Here is a tiny trained network, its code and every weight. The questions are about switching its units off for an input and a class, where a switched-off unit gives its printed mean instead of its output.

import numpy as np


def w(rows, s, z=0):
    codes = np.array(rows[::2]) - 128.0
    scale = np.full(codes.shape[1], s)
    scale[-1] = z or s
    return codes * scale


def norm(h):
    return h / np.sqrt((h * h).mean(-1, keepdims=True) + 1e-5)


def f(y):
    return y / 2 * (1 + np.tanh(0.7978845608 * (y + 0.044715 * y**3)))


def log_softmax(a):
    a = a - a.max(-1, keepdims=True)
    return a - np.log(np.exp(a).sum(-1, keepdims=True))


def net(x, mask):
    res = np.array(x, float).reshape(1, 8) / 4 @ E
    u = 0
    for l in range(2):
        y = f(norm(res) @ A[l][:, :-1].T + A[l][:, -1])
        res = res + np.where(mask[u : u + 16], y, B[l][:, -1]) @ B[l][:, :-1]
        u += 16
    return log_softmax(norm(res)[-1] @ U[:, :-1].T + U[:, -1])


A, B = {}, {}
E = w([
[114,209,168,201,124,142,154,62,151,39],'x0',
[94,142,196,156,171,52,41,124,177,173],'x1',
[226,129,138,155,148,78,226,114,167,184],'x2',
[130,123,132,127,130,132,126,124,125,130],'x3',
[141,60,95,217,106,37,116,162,89,66],'x4',
[73,61,215,76,30,89,177,76,150,125],'x5',
[129,129,130,128,126,130,123,130,136,127],'x6',
[179,203,191,125,32,130,118,252,128,120],'x7',
],0.00033)
A[0] = w([
[115,142,85,83,116,123,132,135,151,74,63],'L0N1',
[167,57,137,185,120,66,102,153,99,62,78],'L0N2',
[106,147,86,128,107,108,133,138,176,129,139],'L0N3',
[94,74,43,148,164,124,152,27,104,167,48],'L0N4',
[162,43,129,201,133,46,94,160,90,47,82],'L0N5',
[179,93,37,81,65,245,250,123,34,48,2],'L0N6',
[110,140,96,132,111,116,130,135,166,131,134],'L0N7',
[102,139,114,163,108,127,130,133,138,163,143],'L0N8',
[111,132,117,151,114,132,131,131,136,148,132],'L0N9',
[54,90,146,111,24,122,175,104,153,135,68],'L0N10',
[133,202,214,9,192,242,125,85,175,192,127],'L0N11',
[178,94,36,77,67,242,245,124,41,47,23],'L0N12',
[148,120,139,111,138,130,121,122,122,112,125],'L0N13',
[137,128,126,90,146,116,134,134,138,93,118],'L0N14',
[164,40,125,201,129,45,97,160,86,42,73],'L0N15',
[25,139,73,58,100,162,38,159,97,23,66],'L0N16',
],0.0015,0.00072)
B[0] = w([
[167,124,131,173,122,182,152,140,84,156,94],'L0N1',
[89,186,109,87,113,169,148,99,156,180,126],'L0N2',
[126,129,155,121,136,136,109,113,108,138,134],'L0N3',
[133,166,170,58,135,165,171,179,116,94,161],'L0N4',
[66,201,93,96,90,159,149,95,161,201,150],'L0N5',
[84,155,175,151,159,56,59,127,192,173,145],'L0N6',
[125,131,140,124,132,128,121,121,118,134,131],'L0N7',
[121,130,144,113,139,112,111,117,128,125,138],'L0N8',
[127,130,133,123,130,126,122,123,129,128,131],'L0N9',
[192,138,86,112,144,120,95,124,84,77,123],'L0N10',
[38,154,7,204,29,55,158,124,122,167,254],'L0N11',
[85,145,175,150,156,58,58,124,184,177,151],'L0N12',
[127,127,124,134,127,126,135,135,124,127,126],'L0N13',
[134,126,121,143,120,137,139,136,116,134,122],'L0N14',
[63,206,86,97,86,163,155,97,158,202,147],'L0N15',
[182,86,187,203,113,178,147,94,70,206,169],'L0N16',
],0.0013,0.00066)
A[1] = w([
[161,225,170,200,130,152,145,39,121,32,83],'L1N1',
[180,140,106,136,176,173,132,155,99,132,81],'L1N2',
[203,160,188,165,31,130,100,235,141,121,121],'L1N3',
[187,33,70,7,139,110,87,199,70,231,145],'L1N4',
[69,150,198,144,146,50,70,120,146,125,225],'L1N5',
[84,30,58,128,243,122,128,2,122,89,132],'L1N6',
[235,137,130,114,172,76,236,130,185,129,45],'L1N7',
[79,155,152,93,139,76,92,124,116,155,125],'L1N8',
[69,44,254,46,34,113,189,90,164,91,143],'L1N9',
[246,148,119,110,168,58,250,124,202,136,66],'L1N10',
[120,165,83,125,91,124,127,105,102,148,4],'L1N11',
[157,229,168,199,126,154,148,34,122,32,88],'L1N12',
[168,192,81,171,233,203,112,189,117,143,102],'L1N13',
[200,163,190,161,26,133,99,237,145,119,119],'L1N14',
[40,81,146,138,99,224,34,160,59,77,91],'L1N15',
[175,194,72,177,239,202,109,191,116,142,101],'L1N16',
],0.0014,0.00035)
B[1] = w([
[104,33,146,96,97,131,125,203,145,142,173],'L1N1',
[111,112,158,93,90,105,139,94,118,119,103],'L1N2',
[104,145,118,77,226,159,181,87,112,111,151],'L1N3',
[81,87,205,181,79,159,152,157,186,27,217],'L1N4',
[200,105,107,118,187,145,113,160,171,155,200],'L1N5',
[165,248,177,72,165,169,187,213,104,114,254],'L1N6',
[96,121,155,154,117,189,61,100,65,144,128],'L1N7',
[181,139,116,166,138,139,139,142,177,113,165],'L1N8',
[222,128,33,118,127,73,58,105,89,86,202],'L1N9',
[99,116,162,183,122,204,57,89,54,162,158],'L1N10',
[92,105,103,154,110,109,158,132,151,153,127],'L1N11',
[102,30,143,97,95,132,127,208,149,139,180],'L1N12',
[171,82,126,80,68,62,119,73,121,89,171],'L1N13',
[104,155,113,73,233,161,187,91,106,110,153],'L1N14',
[177,135,162,182,145,127,159,61,114,199,171],'L1N15',
[175,79,121,74,62,56,114,71,117,82,179],'L1N16',
],0.0014,0.00073)
U = w([
[137,236,161,15,235,192,235,155,75,67,183],'0',
[241,81,50,80,57,25,60,59,81,45,147],'1',
[18,204,25,176,37,118,188,126,165,211,93],'2',
[144,83,226,233,128,227,78,42,21,211,80],'3',
[68,2,217,138,77,161,150,239,204,51,55],'4',
[154,164,155,153,212,70,49,152,228,180,69],'5',
[138,123,109,131,125,134,139,131,125,133,252],'6',
],0.0046,0.0015)

Each question gives the input, the list of numbers given to net, and the class t.
The units are the neurons (one row each of A and B). Each row of codes is followed by its name. A weight is (code - 128) times the scale printed after its matrix; where a second scale follows, it is the last column's (A, B and U).
mask holds one flag per neuron, layer by layer. A switched-off neuron (its flag False) gives its mean, the last column of its row in B, instead of its output. The means were averaged over made-up inputs and are rounded, as every weight is.
A unit's drop is (log p(t) with every unit on - log p(t) with that unit switched off) / (log p(t) with every unit on - log p(t) with every unit switched off).
The circuit of an input: a set's keep is (log p(t) with only the set's units on - log p(t) with every unit switched off) / (log p(t) with every unit on - log p(t) with every unit switched off). Starting from the 12 units with the biggest drops (on a tie, the unit counted first), units are removed one at a time, each time the one whose removal leaves the highest keep (on an exact tie, the one counted first), for as long as the keep stays at least 0.8.
units of the circuit, in order: the units of the circuit, biggest drop first
k most important neurons: the k neurons with the biggest drops, biggest first
top k neurons in layer l: the k neurons of layer l with the biggest drops, biggest first
input [-3,-2,-3,5,-5,1,0,4], class 2: top 2 neurons in layer 0 : L0N11; L0N4
input [-8,-8,-1,-3,1,-7,-7,-7], class 4: top 3 neurons in layer 1 : L1N4; L1N9; L1N14
input [8,-4,-5,1,8,5,-6,-5], class 2: units of the circuit, in order : L0N15; L0N5
input [4,6,2,-7,-5,-2,4,-6], class 0: top 2 neurons in layer 0 : L0N6; L0N12
input [-6,0,8,-3,-3,0,-6,-1], class 3: units of the circuit, in order : L1N10; L1N7
input [6,3,-1,8,1,-7,2,0], class 1: top 3 neurons in layer 1 : L1N16; L1N13; L1N4
input [1,2,-1,-1,6,5,3,1], class 2: top 3 neurons in layer 0 : L0N15; L0N5; L0N2
input [-3,5,6,0,0,8,2,7], class 1: 3 most important neurons : L1N9; L1N6; L0N4
input [-4,-4,4,-1,-3,8,3,7], class 1: 2 most important neurons : L1N9; L1N6
input [-2,6,-4,-3,6,-8,-5,-4], class 1: 2 most important neurons : L1N16; L1N13
input [-7,-5,-7,-8,2,-5,0,5], class 3: 2 most important neurons : L0N16; L1N15
input [-2,-1,-6,5,4,-5,-5,4], class 3: units of the circuit, in order : L0N16; L1N15
input [-2,-1,-4,7,7,-3,-7,6], class 2: units of the circuit, in order : L0N15; L0N5
input [3,1,5,6,-1,4,2,1], class 3: 2 most important neurons : L1N10; L1N7
input [8,3,7,6,-1,-1,4,-8], class 0: 4 most important neurons : L1N6; L0N16; L1N4; L1N15
input [3,2,8,-5,8,-4,3,6], class 2: 2 most important neurons : L0N15; L0N5
input [-4,-3,1,-3,-6,7,-7,3], class 1: most important neuron : L1N9
input [-8,4,-8,7,6,2,5,-4], class 3: most important neuron : L0N16
input [4,5,1,0,-1,4,0,-8], class 0: units of the circuit, in order : L1N6; L0N6
input [-8,1,-7,-7,1,-6,-4,-6], class 4: units of the circuit, in order : L1N4; L1N9
input [2,1,-5,-6,-6,-6,3,-2], class 1: units of the circuit, in order : L1N16; L1N13
input [7,-1,4,-8,-2,4,1,0], class 4: 2 most important neurons : L1N12; L1N1
